Each row of numbers stands for one object and depends on some of the facts below. Use the named rows to name the rest.

How the objects are related:
Φ: belongs to class; ω: refers to; α: is of sort; Λ: comes just before
kabrem {Φ=430, ω=viskir flosta, α=372}
stinebri {Φ=430, α=292, Λ=bestole}
furik {Φ=876, α=372}
skegram {Φ=430, ω=vopim, α=372}
skali {Φ=876, α=729}
rigrolak {Φ=430, α=372, Λ=togil}
fuplan {Φ=430, ω=videl, α=292, Λ=klutum}
sotrel {Φ=876, ω=siple, α=729, Λ=brarus}
gakluza {Φ=430, α=372, Λ=tonuk}
zumim {Φ=876, α=372}
pestuzok {Φ=876, α=729}
barus {Φ=876, α=729}
plibon {Φ=430, α=729}
norisar {Φ=876, α=292, Λ=flisas}
dredrar {Φ=876, ω=mestom, α=292}
veflizek {Φ=430, α=729, Λ=dozi}
bufi {Φ=430, ω=ruflis druso, α=372, Λ=bine}
surin {Φ=876, α=372, Λ=laskos}
tadek {Φ=430, α=729}
zafibrin {Φ=430, ω=lanu stafis, α=729}
lumefu {Φ=430, ω=plubi dotran, α=372}
zigril {Φ=876, α=372}
tistu {Φ=430, α=729}
skebri {Φ=430, ω=lesulu, α=729, Λ=loklos}
dozi {Φ=876, ω=sele, α=292, Λ=sele}
brigral {Φ=430, α=729, Λ=pobilir}
brogis {Φ=430, ω=brigral, α=729, Λ=nogrilo}
stafis {Φ=430, ω=lanu, α=729}
kledegrel {Φ=876, α=292}
kletem {Φ=876, ω=kuben, α=292}
dreflutrik {Φ=430, α=729, Λ=gelerik}
nogrilo {Φ=430, ω=pobilir brogis, α=292, Λ=bogrin}
raklik {Φ=430, α=292}
grukludra {Φ=430, ω=brogis, α=372, Λ=brigral}
skubin {Φ=876, ω=klola, α=729}
trogi {Φ=430, ω=kuben, α=292}
viskir {Φ=876, α=729}
brarus {Φ=430, ω=kadruklo, α=372, Λ=nosul}
tulil {Φ=430, ω=stafis, α=292}
togil {Φ=876, α=372, Λ=klerul}
pleni {Φ=876, α=292}
kirunek {Φ=430, α=292}
zugison {Φ=876, α=729, Λ=gruven}
driplis {Φ=430, α=372}
zefluvul {Φ=876, α=729, Λ=vevam}
dotran {Φ=430, α=372}
liston {Φ=430, α=292, Λ=tofes}
pleplim {Φ=430, α=729}
grevema {Φ=430, ω=bine, α=372}
vaskar {Φ=430, α=372, Λ=kligun}
seplu {Φ=876, ω=stistik, α=292}
mobros {Φ=876, α=729, Λ=skoflir}
tiku {Φ=430, ω=loklos, α=292}
stistik {Φ=876, ω=bestole, α=292, Λ=stinebri}
skoflir {Φ=876, α=292}
plozol {Φ=430, ω=skubin, α=292}
skofles {Φ=876, α=292}
pogro {Φ=876, ω=bonik kadrol, α=729}
liben {Φ=876, α=292}
flutram {Φ=876, α=372}
giklo {Φ=876, α=372}
suskudo {Φ=430, α=729}
lupes {Φ=876, α=729}
stozar {Φ=430, α=729}
lanu {Φ=876, α=729}
kolu {Φ=876, α=292, Λ=ruflis}
vivan {Φ=876, α=372}
veklil {Φ=430, ω=viskir, α=372}
ruflis {Φ=430, ω=pledre, α=372, Λ=vubra}
tigali {Φ=430, α=729, Λ=sotrel}
fafle {Φ=430, ω=brizir, α=729}
fligrum {Φ=876, α=292}
braska {Φ=876, α=372}
zale {Φ=876, α=372, Λ=pebik}
bogrin {Φ=430, α=729, Λ=grukludra}
plubi {Φ=430, α=372}
dile {Φ=430, α=729}
toker {Φ=430, α=292, Λ=bufi}
pledre {Φ=876, α=372, Λ=kolu}
flisol {Φ=876, α=729}
klaflomi {Φ=876, α=729}
gelerik {Φ=430, α=292, Λ=zale}
sinonur {Φ=430, α=292}
fluma {Φ=430, α=729}
siple {Φ=876, α=729, Λ=brinur}
griske {Φ=430, α=292, Λ=zefluvul}
stizi {Φ=430, α=372, Λ=mobros}
flebrir {Φ=430, ω=drelan tepa, α=729}
kadruklo {Φ=430, α=372, Λ=skali}
zofi {Φ=876, ω=fligrum, α=372}
sople {Φ=876, α=729}
flisas {Φ=876, α=729}
druso {Φ=876, α=372, Λ=zeskil}
tonuk {Φ=876, ω=popar, α=372}
skatus {Φ=876, ω=klaflomi kapil, α=729}
roser {Φ=876, ω=tofes, α=292, Λ=liston}
bestole {Φ=430, α=729, Λ=seplu}
videl {Φ=876, ω=liston tofes, α=292}
nutrok {Φ=876, α=372}
vopim {Φ=876, ω=trogi, α=292}
kligun {Φ=430, α=372}
gimek {Φ=876, ω=plibon, α=729}
koflan {Φ=430, ω=grokonin, α=292}
treden {Φ=430, α=729, Λ=stizi}
trunestik {Φ=876, ω=stizi, α=292, Λ=malok}
kudan {Φ=430, α=729}
skastam {Φ=430, α=372}
vina {Φ=430, α=729}
fleratam {Φ=430, ω=flitru flutram, α=729}
mestom {Φ=430, α=292}
vubra {Φ=876, ω=druso, α=292, Λ=fluror}
zeskil {Φ=430, ω=toker, α=729, Λ=toker}
gruven {Φ=430, α=729, Λ=siple}
grugru {Φ=876, α=292, Λ=mado}
tepa {Φ=876, α=729}
malok {Φ=430, α=729, Λ=treden}
gelotas {Φ=876, α=292}
pebik {Φ=876, ω=dreflutrik, α=292}
sele {Φ=876, ω=veflizek, α=729, Λ=trunestik}
kapil {Φ=430, α=292}
buklen {Φ=430, ω=pestuzok, α=292}
klerul {Φ=430, ω=tistu, α=372, Λ=tistu}
flotal {Φ=876, α=729}
nosul {Φ=876, ω=zugison, α=729, Λ=kadruklo}
vebror {Φ=876, α=372}
vevam {Φ=430, ω=griske, α=729, Λ=norisar}
klola {Φ=876, ω=tadek, α=729}
luraklik {Φ=430, α=372}
brekluvar {Φ=876, α=292}
fluror {Φ=876, α=292, Λ=grevema}
klutum {Φ=430, α=292, Λ=falere}
skedrik {Φ=430, α=729}
brinur {Φ=430, ω=siple, α=729, Λ=tigali}
tofes {Φ=430, α=292, Λ=videl}
pigran {Φ=430, α=372}
stidri {Φ=430, ω=kudan trogi, α=729}
flosta {Φ=430, ω=veklil kabrem, α=292}
loklos {Φ=430, ω=skebri lesulu, α=372, Λ=lesulu}
graske {Φ=430, ω=flebrir, α=729}
popar {Φ=430, ω=gakluza, α=292, Λ=gakluza}
trotas {Φ=430, α=729}
brutren {Φ=430, α=372}
kadrol {Φ=876, α=729}
laskos {Φ=876, α=372, Λ=popar}
brizir {Φ=430, α=729}
mado {Φ=430, ω=kligun vaskar, α=372, Λ=vaskar}
bonik {Φ=876, α=292}
kuben {Φ=430, ω=skegram, α=292}
grokonin {Φ=430, ω=koflan, α=292}
zatuk {Φ=430, α=292, Λ=stistik}
falere {Φ=430, ω=klutum, α=292, Λ=roser}
tibem {Φ=876, α=292}
gralebo {Φ=876, ω=vevam, α=292, Λ=griske}
tekidran {Φ=876, α=729}
pleklubrar {Φ=430, α=729}
flitru {Φ=876, ω=flutram, α=372}
briklak {Φ=876, ω=furik pleplim, α=372}
drelan {Φ=430, α=729}
rurek {Φ=876, α=372}
teflone {Φ=430, ω=tibem, α=292}
vabrubas {Φ=430, ω=flisol, α=292}
bine {Φ=430, ω=zeskil, α=292, Λ=pledre}
goflo {Φ=876, ω=brekluvar, α=292, Λ=brekluvar}
lesulu {Φ=430, ω=tiku, α=729, Λ=tiku}
pobilir {Φ=876, α=372}

Some objects and their rows:
[  2  -6   3  11   0  -5  -1  -4   7   1   2  -5  -3   2   1  -5   1   0
   3   6   0   4  10  -8   0   5 -12   2   8  -8]: grukludra
[  1 -26  -9 -14  12   5   8  -5  10  -4   0  -3 -10   2   7   6 -21   2
  -1   3   4  -7   7  -2  -2   5  20   4  -9   7]: zugison
[ 5 -4 -1 -1 -4  0  3  0  9  0  1 -3 -8  5  8 -2 -5  5  3  3  3  2  6 -9
  1  0  1  1 -1 -6]: vaskar
[  1 -23  -1  -6   9   0   4 -12  15  -5   3  -6 -13   2   4  -1 -31  -8
   2  12   6   1  20 -10  -2   4  -9   5   1  -3]: brogis
[  0   1   5   0  -1   2   1  -2  -2   1  -1   1   0   2  -7  -9  -7  -4
   1  -3   3   3   3  -2   1  -4 -12   2   0  -3]: vevam
[  1   1   6  -2  -1   2   2  -2  -3   1  -1   1   0   2  -6  -8  -7  -2
   1  -4   5   4   4  -1   0  -5 -13   1   1  -3]: bestole
[  2  -6 -11  -9   1  -1  -3  -5  20  -6   3  -3 -12  -1  13   9 -28  -7
   1  17  -2  -2   7 -11   0   0   7   1  -6   1]: zatuk
[ -1  26   9  16 -11  -1 -10  10 -14   7  -1   2   7   3 -18 -11  35   9
   1 -15   8   7 -10   9   4  -6 -31  -1  11  -6]: ruflis
[ -6  29  12  12  -7  -6  -5   9 -26   5  -1   5  25  -6 -17   3  39   3
  -4 -12  -3   4 -20  20  -2  -4 -15  -7  11   3]: skoflir
[ 1 -9 -5  3  4  0  2  2  2  1  0 -2 -1  1  6  1 12  8  0 -2 -3 -4 -2 -1
  1  7 17  0 -1  1]: zofi
[-1 12 -2  2 -4 -2 -7 -1  4 -1  1  1  0 -3  2  2 -5 -7 -1  8 -4  2 -1 -3
  1 -3 -7 -1  1 -2]: buklen
[ 2 -9 -3  1  3  0  3  3  1  1  0 -2 -1  1  7  2 11  9  0 -3 -1 -3 -2  0
  0  7 15  0 -1  1]: vivan
[ -6  24  20  15  -4  -2   0   9 -37   8  -4   7  29  -2 -30 -11  45   6
  -3 -25   2   5 -18  23  -1  -6 -25  -5  13   0]: skali
[ 4  2  3  2 -6 -1  1  2  4  2  0 -2 -4  4  6 -4  3  5  2  0  2  4  4 -6
  1 -1 -3  0  2 -7]: plubi
[ 0 12  1 -2 -6 -2 -4  1  3 -1  1  0  0 -2  3  5 -6 -5 -1  7 -1  3  0 -1
 -1 -5 -9 -2  2 -2]: mestom
[-1 -8  2 -7  6  3  8  1 -7  0 -1  1  4  1 -2  1  1  4 -3 -7  4 -2 -1  6
 -2  1  6  0 -1  4]: lanu
[  0   1   2   2   1   2  -1  -2  -2   1  -2   2   0   1  -6 -12  -6  -7
   1  -2  -1   2   2  -5   2  -3  -9   2   0  -4]: zafibrin
[-2 -9  0 -4  7  3  4 -1 -6  0 -1  1  2  0 -4 -1  1  2 -2 -6  2 -3 -1  5
 -1  2  7  1 -2  4]: sople
[  0   1   4   0  -1   2   1  -2  -3   1  -1   2  -1   2  -5  -9  -7  -4
   1  -3   3   3   4  -2   1  -4 -12   2   1  -4]: vina

Which object is each row?
No name comes twice in this set of rows, the named rows included.
[  2  18  13  12 -12  -3  -1   6 -11   6  -1   1   9   3  -8  -9  24   7
   2  -9   3   8  -5   3   1  -5 -19  -3   9  -8] | stizi
[  6 -16  -9  -4   1   1   2  -4  20  -3   2  -5 -17   5  15   0 -19   2
   4  10   1  -1  11 -16   2   4  12   3  -6  -4] | rigrolak
[  0 -17 -15 -12   9   0   1  -4  16  -6   2  -3  -9  -3  14  17 -19  -2
  -2  14  -4  -8   3  -3  -2   6  25   1  -8   9] | grugru
[  1   0  -7  -6  -1  -2  -4  -4  14  -4   2  -2  -8  -2   9   7 -20  -7
   0  14  -2   0   5  -8   0  -1   2   0  -3   0] | gelerik
[ -7  35  15  15  -9  -7  -5  11 -31   7  -2   6  30  -6 -21   1  46   4
  -5 -15  -3   5 -22  23  -2  -6 -21  -8  14   2] | fluror
[  0   5  -5  -1  -2  -3  -6  -2  10  -3   1   0  -4  -2   4   4 -13  -8
   0  11  -4   0   1  -6   1  -2  -2   0  -1  -1] | falere
[  4  -5  -4   3  -2  -1  -1  -1  11   0   0  -2  -8   4   7  -5  -4   2
   3   4  -1   1   5 -11   3   2   3   2  -1  -5] | klerul
[ -5  18   5   6  -3  -5  -4   6 -15   2   0   3  17  -5  -9   7  24   2
  -4  -6  -4   1 -14  14  -2  -2  -6  -5   6   4] | kolu
[ 1 -4 -2  6  2 -2  1  4 -3  3 -1 -1  4  1  0  0 19  9  0 -5 -3 -2 -6  2
  0  5 12 -1  1  1] | tonuk
[  1  18  10  15 -10  -4  -4   5 -11   6  -1   2   9   2 -10 -12  25   4
   2  -8  -1   7  -6   0   2  -3 -17  -2   8  -8] | brarus
[ 3  1 -1  7 -4 -1 -2  1  5  2  0 -1 -4  3  3 -7  4  1  3  1 -3  2  2 -9
  3  1 -1  1  1 -7] | lumefu
[ -1 -11 -12  -9   7  -1   0  -2  11  -5   2  -2  -4  -4  11  15 -12  -1
  -2  10  -4  -6   0   0  -2   5  20   0  -6   7] | stistik
[  4   6   4   6 -10   5   1   0   1   3   1   0  -7   6   7  -4   3   2
  10   3  -5   2   9  -7   1   4  -2  -1  -5   5] | skegram
[ -5  13  13   9  -1  -1   1   6 -27   6  -3   5  20  -1 -21  -8  30   4
  -2 -19   2   2 -12  17  -1  -3 -14  -3   8   2] | mobros

The same objects again, as new rows of numbers:
Known rows:
[ 11   0  20   7   7   5   0 -13  -3  -6  12  -5  -1]: lesulu
[ 23  13  30  11   7   8  -8 -27  -3   3  15 -11   2]: skebri
[ 24  11  34  12   3  -3   7 -10  -3  -2  11  -7  -1]: klutum
[  8  -3  13 -10   1   2   2  -3  -6  -4  10   8  -4]: drelan
[-23 -23  -4   0   7   4   4   3   8 -29   4   9   1]: brarus
[  1  16   1  17  -3   0  14  16  15  -1 -10  -1  -8]: pebik
[  5   8  -7  13   4  14  -2   2   5  10  -4  -9 -11]: zale
[  7 -15  13  -7 -13   6 -23  -9   0  -4  -6   8   2]: skegram
[-16 -10 -15  -1  12  11  13  28   5   1 -18  -2  -4]: pobilir
[15 28 10 20 -2  3  7  4 12  9 -7 -8 -7]: dozi
[  2  11 -11  -2  -5   8   4  13   6  10  -8   6 -12]: lupes
[ 28  20  39  14   2  -1   1 -19   0   0  12 -10   2]: zatuk
[  3  -6  12  15  -2  -9  16   3   3 -22  19   5 -15]: liston
[ 22  33  16  22  -2   5   5  -3  10  15  -5 -12  -6]: goflo
[ 22   8  26   9   8  13 -13 -30  -4   4  15 -12   2]: rigrolak
[ 12  14  -3  15   4  15  -5  -5   4  15  -3 -12 -10]: togil
[ -1   7 -15  -4  -3  12  -1   9   4  11  -7   5 -12]: vebror
[-32 -16 -23   7  -2  -8  32  50  18 -24 -18  14 -14]: skoflir
[  2  -3   8 -11   1   7  -6 -10  -3  -6   9   8  -1]: brutren

Rows to name:
No name comes twice in this set of rows, the named rows included.
[16  6 30  9  4 -5 11 -3 -1 -8 10 -4 -2] | toker
[-14 -12 -22   7   6   9  11  23   6  -3  -7   0 -16] | pledre
[  2  21  -1   2  -9   0  11  17  12   4 -11   9  -9] | dredrar
[ -6  11  -4  15  -2  -1  18  23  16  -6 -12   1  -9] | seplu
[ 23  12  37   1  14  10  -4 -20  -7   9   4 -14  14] | brogis
[-18  -2 -18  10   1   6  12  21  15  -9 -12   3  -9] | sotrel
[ -3 -12  18  -5  14   3   9   7  -2 -11  -2  -1   9] | brigral
[  3  -4  15   6   6   4   1  -8   1 -13  10  -1   0] | vevam
[ -4  -3  10   5   7   9  -6 -17   6 -16   9   0   5] | bufi
[-18  -2 -21  19  -8  -6  24  30  19 -20  -2  10 -24] | videl

The same objects again, as new rows of numbers:
Known rows:
[  6   6 -31   5  -3 -13 -10  -1  11  10 -15  12 -13]: stafis
[ 13  12  -2   0   8  -6   6 -15  -3 -17   1  17   2]: stizi
[ -1  -6  32 -14  -4   3   3 -11   5   3   7   2  -1]: zale
[ -1  -5 -16  -6  -1   2   0  -7   3   1  -3  16  -1]: stozar
[ 14  19  -2   8  -8  -7   8 -15   8 -19  -3   5   3]: tofes
[  6   3  31  -4 -15  -3   0 -13   8  -7   6  -7   0]: fligrum
[-11 -14  15  -5   2   8  -4  12   5   4  13   4   1]: druso
[ -1  -3   0  -5   0  -1  -5  -3   8   7  -3  -1 -10]: klola
[ 16   6 -17  -7 -22  -7  -6  -4  13  -2   1   2   2]: popar
[  4  -1 -33  -4  -1  -2  -6   0   6   3  -5  12  -4]: graske
[ 24   8   2 -13   2 -13  -4 -21 -14 -18   7  21   3]: kadruklo
[ -6 -15 -19 -11  -5   6  -5   2   3   8   1  16   1]: gruven
[-1 -2 27 -7  2  1  3 -8  4 -2  6  3 -2]: flutram
[  6  13  34   5 -10  -3  10 -19  13 -12  -1  -9  -2]: norisar
[ -1  -7   4 -12  -5   1  -5  -6   9  13  -2  -2  -9]: sele
[ 16   5 -15  -7 -22  -6  -6  -5  12  -3   2   2   3]: falere
[  6  -4  -7  -6 -20   0  -6   1   8  -2   7   6   6]: griske
[  4  -3  -1 -13  -5   2   2  -8   4   0   4  15   5]: vaskar
[ 17  21 -21   9 -10 -10   3  -8  16 -11  -6   0  -1]: bine

Rows to name:
No name comes twice in this set of rows, the named rows included.
[ 17  10 -22   0 -16  -8  -5  -2  11  -8   1   2   2] | plozol
[ 32  10 -14 -17   0 -20 -13 -17 -14 -16   7  18   0] | grevema
[  6   2  12   0 -17 -11  -6   1  12 -10  10 -14  -2] | kletem
[ -3   5  20   2   8   0   9 -17   4  -5  -6   2  -8] | flisas
[ 17  13 -20   5 -17 -14  -8  -3  13  -5  -4   3  -3] | tulil
[ 11  16   0   7 -11  -5   9 -15  12 -15  -4   4   3] | liston
[ 15  -2  28 -19   0 -12  -9 -28 -16  -9   4   8  -7] | skali
[ 17 -21 -42 -11  -5  15 -23  14  -8  -7  -6  30   0] | skebri
[ 11   0 -25  -4 -20  -4 -11   7  12   0   5   3   3] | nogrilo
[-17 -20   7  -5   0  10  -6  10   5  10   6   4  -4] | zugison
[ 26 -13 -26 -20 -11  10 -16  -8  -7  -7 -12  27  -2] | lesulu
[  4  -6 -25  -9  -3   1  -7  10   6   3   7  14   3] | mado
[ 31 -15 -23 -19  -8  12 -20   4 -11 -15  -2  31   4] | loklos

